Rows and roughly how far along a hidden order each lies, from 0 to 15
[ -5  -7   7  -2  10   6  10   5 -11   3   8   1   3  -9  -1  -7  -2  -2
 -16  -7   8   0  -1  -7  -7  -4  14   2   3   0  -2  16   4  -4   4 -14
  15 -10 -10   4  12   6  11   0 -12  -8  -2  -3  -1   8  -7  -2  -1   3
   6   5  -2  -2   5   4  -3   4  -3   3  10]  4
[  6   1  -2  28 -12  -8  -5   1   2   4 -29  -3  12  17   3   1 -16  12
 -13  -7  -1 -13   5   2   5 -11  11   4  -9   1  -2 -10 -24  -4   8   5
  16   2  22  12  -7  -2  20 -12 -15   9  -6   8  -5  -6  -6   1   4  15
  36   8  -9 -13   7  -1  15   0  -3 -11  -5]  13
[  5 -18  21   5 -19  13   3 -11  -4 -29   5   3 -10  12  -1  -9   1  -1
  20   4  18 -42  -1   9 -25  18   5   8  20  -9 -16  11  -8  -9   0   1
   1  -8  16   5  29  -5  12  13  10 -15  -2  -4   9  -6   5   0 -15   8
   0  31  -8  18  -2   9  12  10  -2 -15  19]  12
[ -2  -5  -6   2   7   6   4  13  -1   9 -13   5  13 -11   1  -9  -9  -6
 -13  -7  10   7  10 -15   9 -20   7  -4   1  -2   2  17   4  10   8 -16
   7  -7  -7   3   1  13  11   0 -19   2 -13  -3  -7   6  -7   3  10  14
   5 -12  -1 -11   4  -2  -4   1   1   4   6]  4
[  3   4  10  33 -10  -7   2  -6 -10   8 -16 -10   6  14   2   4 -12  16
 -16 -10   1  -3  -5   6  -7  -3  14  10  -8   5  -7  -8 -29 -15   6   7
  28   2  25  16 -11  -3  22 -13 -12   3   9  12   0  -5  -9  -1  -1   9
  38  17 -12 -11   9   6  13   5  -2 -11   0]  13
[ 13   4  -2  29 -19  -5  -1  -2   9   2 -18  -4  11  21   1   0 -10  19
 -10   3  -3 -26   6   5  -5   1   1  10  -7  -1 -13 -10 -25  -7   2  10
  18   1  34  14  -8  -2  16  -8  -7   6   3   9   2 -13  -3   1  -2  12
  27  21  -2  -2   3   0  19  11   0  -7   1]  15
[ -2  -7   8  -2  -3   8   6   1  -5  -9   4   4  -1   3  -1  -7   1   0
  -3   0   7 -21   2  -2 -11   5   7   4   9  -2  -6  12   1  -5   1  -8
  10 -12   5   3  20   1  11   5  -4  -9  -4  -3   3   1  -2  -2  -6   6
   1  14  -3   8   0   3   2   5  -3  -5  13]  7
[ -9 -11   5 -12   9  11   8   6 -10  -4  13   4  -1  -9  -1  -9   3  -6
  -9  -4   8  -3   0 -10  -7  -1  10  -1   9  -2  -2  14  11  -3   3 -15
   9 -11 -19  -2  18   5   8   6  -6 -12  -6  -6  -1   7  -4  -3  -2   1
  -9   2   0   3   2   4  -8   3  -1   1  12]  3
[-20  -4   4 -24  20  11   3   5 -23   2  25   6 -10 -25  -1   0  12 -13
  -8 -11  -4  31  -6 -12   5  -3   0  -4   5   2   6  18  23  -3   2 -10
   5   3 -33 -10   5   1 -11   0   8  -9   5  -5  -3  14  -7   0   5 -13
 -21 -17   4  -1   1   4 -17  -5   4   8   8]  0
[  0   1  -3  12   9   0   3   9  -4  17 -13  -1  11  -9   1  -5 -12   1
 -19 -10   9  17   3 -13   7 -19   9   0  -5   3   2   8  -4   2   8 -12
  17  -2   1   8 -10  11  13  -7 -19   3  -3   3  -7   4 -11   0  13   9
  18  -6  -4 -17   7   1  -1   1   2   3   3]  5
[  8 -11  15   3 -21   7   6 -18  -7 -28  13   0 -12  13  -2  -3   4   2
  18  10  10 -42  -5  14 -25  23   5   8  13  -8 -19   1  -9 -13  -4   7
  -1 -12   9   5  34  -8   5   8  20 -13   3  -3  11  -5   3   0 -15   5
   5  35   1  21  -2   7  15   7 -10  -9  19]  13
[  8   5  -5  15  -9  -1   0   1   0   0 -16   4   3   8   2   2  -8   6
  -5  -1   1 -16   7  -2   3  -1   2   6  -2   0 -12   0 -10   1  -2   4
   6  -3   9   6   1   3   6  -3  -5   5  -3   5   0  -7  -5   4   6  14
  14  13   6  -1   1  -2  13   5  -2  -1   8]  10
